Below is a small trained network, with its code and all its weights. Each question gives an input and a class and asks what happens when units are switched off, that is, made to give their printed mean instead of their output.

import numpy as np


def w(rows, s, z=0):
    codes = np.array(rows[::2]) - 128.0
    scale = np.full(codes.shape[1], s)
    scale[-1] = z or s
    return codes * scale


def f(y):
    return np.maximum(y, 0)


def log_softmax(a):
    a = a - a.max(-1, keepdims=True)
    return a - np.log(np.exp(a).sum(-1, keepdims=True))


def net(x, mask):
    res = np.array(x, float).reshape(1, 2) / 4 @ E
    y = f(res @ A[0][:, :-1].T + A[0][:, -1])
    res = res + np.where(mask, y, B[0][:, -1]) @ B[0][:, :-1]
    return log_softmax(res[-1] @ U[:, :-1].T + U[:, -1])


A, B = {}, {}
E = w([
[254,94,110],'x0',
[174,220,198],'x1',
],0.012)
A[0] = w([
[13,158,165,103],'N1',
[42,78,26,120],'N2',
[222,47,81,188],'N3',
[43,54,47,86],'N4',
[113,203,179,100],'N5',
[30,236,25,103],'N6',
[115,38,21,97],'N7',
[120,254,192,112],'N8',
[84,145,133,113],'N9',
[87,197,110,250],'N10',
],0.011,0.014)
B[0] = w([
[254,251,38,196],'N1',
[59,174,191,202],'N2',
[81,244,87,243],'N3',
[117,216,196,190],'N4',
[114,148,206,169],'N5',
[189,241,70,186],'N6',
[118,243,165,188],'N7',
[67,217,178,205],'N8',
[214,254,91,152],'N9',
[15,77,69,252],'N10',
],0.0098,0.014)
U = w([
[180,151,89,178],'0',
[83,135,254,65],'1',
[60,86,98,255],'2',
[156,71,146,47],'3',
[165,50,124,45],'4',
[162,53,133,61],'5',
[162,60,134,42],'6',
],0.017,0.0091)

Each question gives the input, the list of numbers given to net, and the class t.
The units are the neurons (one row each of A and B). Each row of codes is followed by its name. A weight is (code - 128) times the scale printed after its matrix; where a second scale follows, it is the last column's (A, B and U).
mask holds one flag per neuron, in row order. A switched-off neuron (its flag False) gives its mean, the last column of its row in B, instead of its output. The means were averaged over made-up inputs and are rounded, as every weight is.
A unit's drop is (log p(t) with every unit on - log p(t) with that unit switched off) / (log p(t) with every unit on - log p(t) with every unit switched off).
The circuit of an input: a set's keep is (log p(t) with only the set's units on - log p(t) with every unit switched off) / (log p(t) with every unit on - log p(t) with every unit switched off). Starting from all 10 units, units are removed one at a time, each time the one whose removal leaves the highest keep (on an exact tie, the one counted first), for as long as the keep stays at least 0.8.
circuit, biggest first: the units of the circuit, biggest drop first
unit that matters most: the unit with the biggest drop
k most important neurons: the k neurons with the biggest drops, biggest first
drop of u: that unit's drop, to one decimal
input [0,0], class 2: unit that matters most => N1
input [-3,-6], class 1: 2 most important neurons => (N2, N4)
input [2,1], class 2: 2 most important neurons => (N1, N6)
input [-3,1], class 2: circuit, biggest first => (N10, N4)
input [3,-5], class 1: circuit, biggest first => (N1, N7)
input [-1,3], class 2: circuit, biggest first => (N4, N7, N10)
input [-5,-5], class 0: 3 most important neurons => (N1, N6, N8)
input [-2,-5], class 1: 2 most important neurons => (N4, N2)
input [-6,-7], class 1: 4 most important neurons => (N2, N4, N7, N3)
input [2,-5], class 1: drop of N1 => 0.1
input [-8,-7], class 0: drop of N1 => 1.4
input [-6,1], class 0: drop of N1 => 0.4
input [-3,-5], class 1: drop of N2 => 0.6
input [-2,-4], class 1: circuit, biggest first => (N4)
